Below are the code and all the weights of a small trained network. Each question names an input and a class and asks about switching units off, where a switched-off unit gives its printed mean instead of its output.

import numpy as np


def w(rows, s, z=0):
    codes = np.array(rows[::2]) - 128.0
    scale = np.full(codes.shape[1], s)
    scale[-1] = z or s
    return codes * scale


def norm(h):
    return h / np.sqrt((h * h).mean(-1, keepdims=True) + 1e-5)


def f(y):
    return np.maximum(y, 0)


def log_softmax(a):
    a = a - a.max(-1, keepdims=True)
    return a - np.log(np.exp(a).sum(-1, keepdims=True))


def net(x, mask):
    res = np.array(x, float).reshape(1, 7) / 4 @ E
    u = 0
    for l in range(3):
        y = f(norm(res) @ A[l][:, :-1].T + A[l][:, -1])
        res = res + np.where(mask[u : u + 9], y, B[l][:, -1]) @ B[l][:, :-1]
        u += 9
    return log_softmax(norm(res)[-1] @ U[:, :-1].T + U[:, -1])


A, B = {}, {}
E = w([
[134,121,134,134,124,126,136,132,134],'x0',
[155,122,92,94,25,42,142,144,62],'x1',
[132,123,131,127,131,127,133,131,124],'x2',
[229,98,174,102,139,99,41,115,146],'x3',
[122,131,119,118,133,130,121,126,125],'x4',
[130,129,130,128,129,126,130,129,126],'x5',
[131,152,177,77,139,99,175,1,147],'x6',
],0.0044)
A[0] = w([
[152,82,161,123,161,122,3,138,147,98],'0.n0',
[121,145,165,145,74,22,31,129,135,165],'0.n1',
[131,154,13,164,153,179,118,238,157,4],'0.n2',
[125,74,53,156,96,106,113,138,117,148],'0.n3',
[148,200,185,75,153,53,145,46,181,182],'0.n4',
[92,73,71,87,38,113,119,146,138,89],'0.n5',
[56,168,89,101,80,182,184,215,135,62],'0.n6',
[101,106,81,95,124,105,103,126,132,91],'0.n7',
[146,86,64,218,106,171,26,241,98,45],'0.n8',
],0.0043,0.0034)
B[0] = w([
[219,71,49,135,151,61,136,160,160,200],'0.n0',
[193,127,86,86,139,176,107,130,100,205],'0.n1',
[67,115,205,123,87,119,116,179,155,174],'0.n2',
[146,216,127,80,116,72,163,158,109,172],'0.n3',
[69,99,150,65,71,131,76,227,95,253],'0.n4',
[165,166,140,129,170,132,185,167,57,163],'0.n5',
[132,20,85,173,193,26,150,90,75,175],'0.n6',
[169,144,156,122,77,179,145,101,119,133],'0.n7',
[38,171,247,4,81,124,101,110,208,216],'0.n8',
],0.004,0.0054)
A[1] = w([
[189,112,126,68,96,98,98,146,166,208],'1.n0',
[128,109,149,170,167,198,78,81,197,64],'1.n1',
[85,132,76,196,160,105,200,120,99,16],'1.n2',
[179,137,102,141,119,110,161,75,71,65],'1.n3',
[106,128,164,76,116,132,144,2,134,5],'1.n4',
[67,103,157,197,221,216,79,126,184,55],'1.n5',
[72,64,140,75,78,114,79,145,87,141],'1.n6',
[49,135,100,192,143,113,189,92,148,103],'1.n7',
[51,152,186,106,117,130,159,109,109,156],'1.n8',
],0.0052,0.0013)
B[1] = w([
[80,108,101,233,162,158,152,84,146,253],'1.n0',
[138,167,83,121,57,93,167,126,72,175],'1.n1',
[128,46,115,165,191,147,41,36,113,163],'1.n2',
[115,170,131,94,180,132,104,175,124,148],'1.n3',
[90,81,206,91,126,138,147,255,163,175],'1.n4',
[191,200,116,111,100,62,193,153,41,199],'1.n5',
[99,183,164,155,141,129,148,118,184,236],'1.n6',
[136,93,93,116,149,130,40,96,107,176],'1.n7',
[175,85,152,177,114,107,67,111,186,207],'1.n8',
],0.0057)
A[2] = w([
[59,119,171,96,110,234,73,235,174,156],'2.n0',
[186,220,114,93,102,65,189,116,62,14],'2.n1',
[248,67,97,124,171,159,51,77,189,63],'2.n2',
[150,215,73,124,54,60,227,115,29,31],'2.n3',
[129,147,73,98,170,181,111,141,5,134],'2.n4',
[159,195,130,137,253,167,216,144,73,94],'2.n5',
[5,43,110,217,106,172,166,60,81,5],'2.n6',
[96,93,176,80,111,182,211,69,214,74],'2.n7',
[130,120,173,78,105,136,143,54,169,72],'2.n8',
],0.0048,0.0015)
B[2] = w([
[108,149,179,88,30,52,207,135,141,252],'2.n0',
[171,158,99,162,148,217,176,91,123,206],'2.n1',
[1,43,43,135,216,140,89,51,77,229],'2.n2',
[197,145,177,139,165,231,127,90,140,219],'2.n3',
[171,107,161,118,106,115,120,183,157,166],'2.n4',
[183,171,130,101,67,199,132,75,108,167],'2.n5',
[133,78,46,90,197,142,71,92,184,179],'2.n6',
[103,177,138,155,59,70,125,205,123,192],'2.n7',
[101,176,98,169,135,121,151,207,150,174],'2.n8',
],0.0058,0.0045)
U = w([
[63,161,199,121,56,43,149,186,181,255],'0',
[87,32,37,147,228,127,48,54,125,69],'1',
[253,202,135,152,124,249,181,92,90,23],'2',
],0.0078,0.00094)

Each question gives the input, the list of numbers given to net, and the class t.
The units are the neurons (one row each of A and B). Each row of codes is followed by its name. A weight is (code - 128) times the scale printed after its matrix; where a second scale follows, it is the last column's (A, B and U).
mask holds one flag per neuron, layer by layer. A switched-off neuron (its flag False) gives its mean, the last column of its row in B, instead of its output. The means were averaged over made-up inputs and are rounded, as every weight is.
A unit's drop is (log p(t) with every unit on - log p(t) with that unit switched off) / (log p(t) with every unit on - log p(t) with every unit switched off).
The circuit of an input: a set's keep is (log p(t) with only the set's units on - log p(t) with every unit switched off) / (log p(t) with every unit on - log p(t) with every unit switched off). Starting from the 12 units with the biggest drops (on a tie, the unit counted first), units are removed one at a time, each time the one whose removal leaves the highest keep (on an exact tie, the one counted first), for as long as the keep stays at least 0.8.
circuit, biggest first: the units of the circuit, biggest drop first
k most important neurons: the k neurons with the biggest drops, biggest first
k most important neurons of layer l: the k neurons of layer l with the biggest drops, biggest first
drop when u is switched off: that unit's drop, to one decimal
input [0,7,-2,-6,-4,4,-2], class 2: circuit, biggest first : 2.n3
input [1,7,-1,8,6,4,-4], class 1: 4 most important neurons : 1.n5, 2.n2, 1.n0, 1.n1
input [-3,-7,2,0,0,7,-8], class 0: 2 most important neurons : 0.n8, 0.n2
input [4,-7,1,-8,-7,1,7], class 1: circuit, biggest first : 1.n7, 2.n6
input [0,2,-1,3,7,6,2], class 1: 3 most important neurons : 0.n8, 1.n4, 1.n5
input [4,-8,-1,-1,2,-4,8], class 0: 4 most important neurons : 1.n4, 0.n4, 1.n8, 0.n0
input [8,-7,-4,6,-2,6,3], class 2: 4 most important neurons of layer 1 : 1.n5, 1.n1, 1.n8, 1.n2
input [6,8,-4,-3,-4,4,7], class 2: 2 most important neurons : 0.n8, 2.n3
input [7,5,-8,6,-4,-2,5], class 1: 3 most important neurons : 0.n8, 0.n1, 1.n5
input [7,-8,-7,-3,1,2,-8], class 0: 4 most important neurons : 0.n2, 0.n8, 0.n1, 2.n0
input [-6,7,-3,5,-2,-8,-6], class 2: 2 most important neurons : 0.n3, 0.n4
input [-2,7,3,-1,6,-3,6], class 2: 2 most important neurons : 0.n8, 2.n3
input [1,-8,-8,-5,2,4,8], class 0: 2 most important neurons : 1.n4, 1.n8
input [-1,-2,0,5,4,1,-8], class 0: most important neuron : 0.n8
input [-2,-1,4,-4,1,-8,-2], class 1: 2 most important neurons of layer 0 : 0.n6, 0.n4
input [-7,-5,5,4,-6,5,-7], class 0: drop when 0.n8 is switched off : 0.5
input [-6,-4,-7,-2,2,-7,0], class 2: drop when 1.n5 is switched off : 2.6
input [-8,-3,1,3,6,-3,-4], class 0: drop when 0.n8 is switched off : 1.6
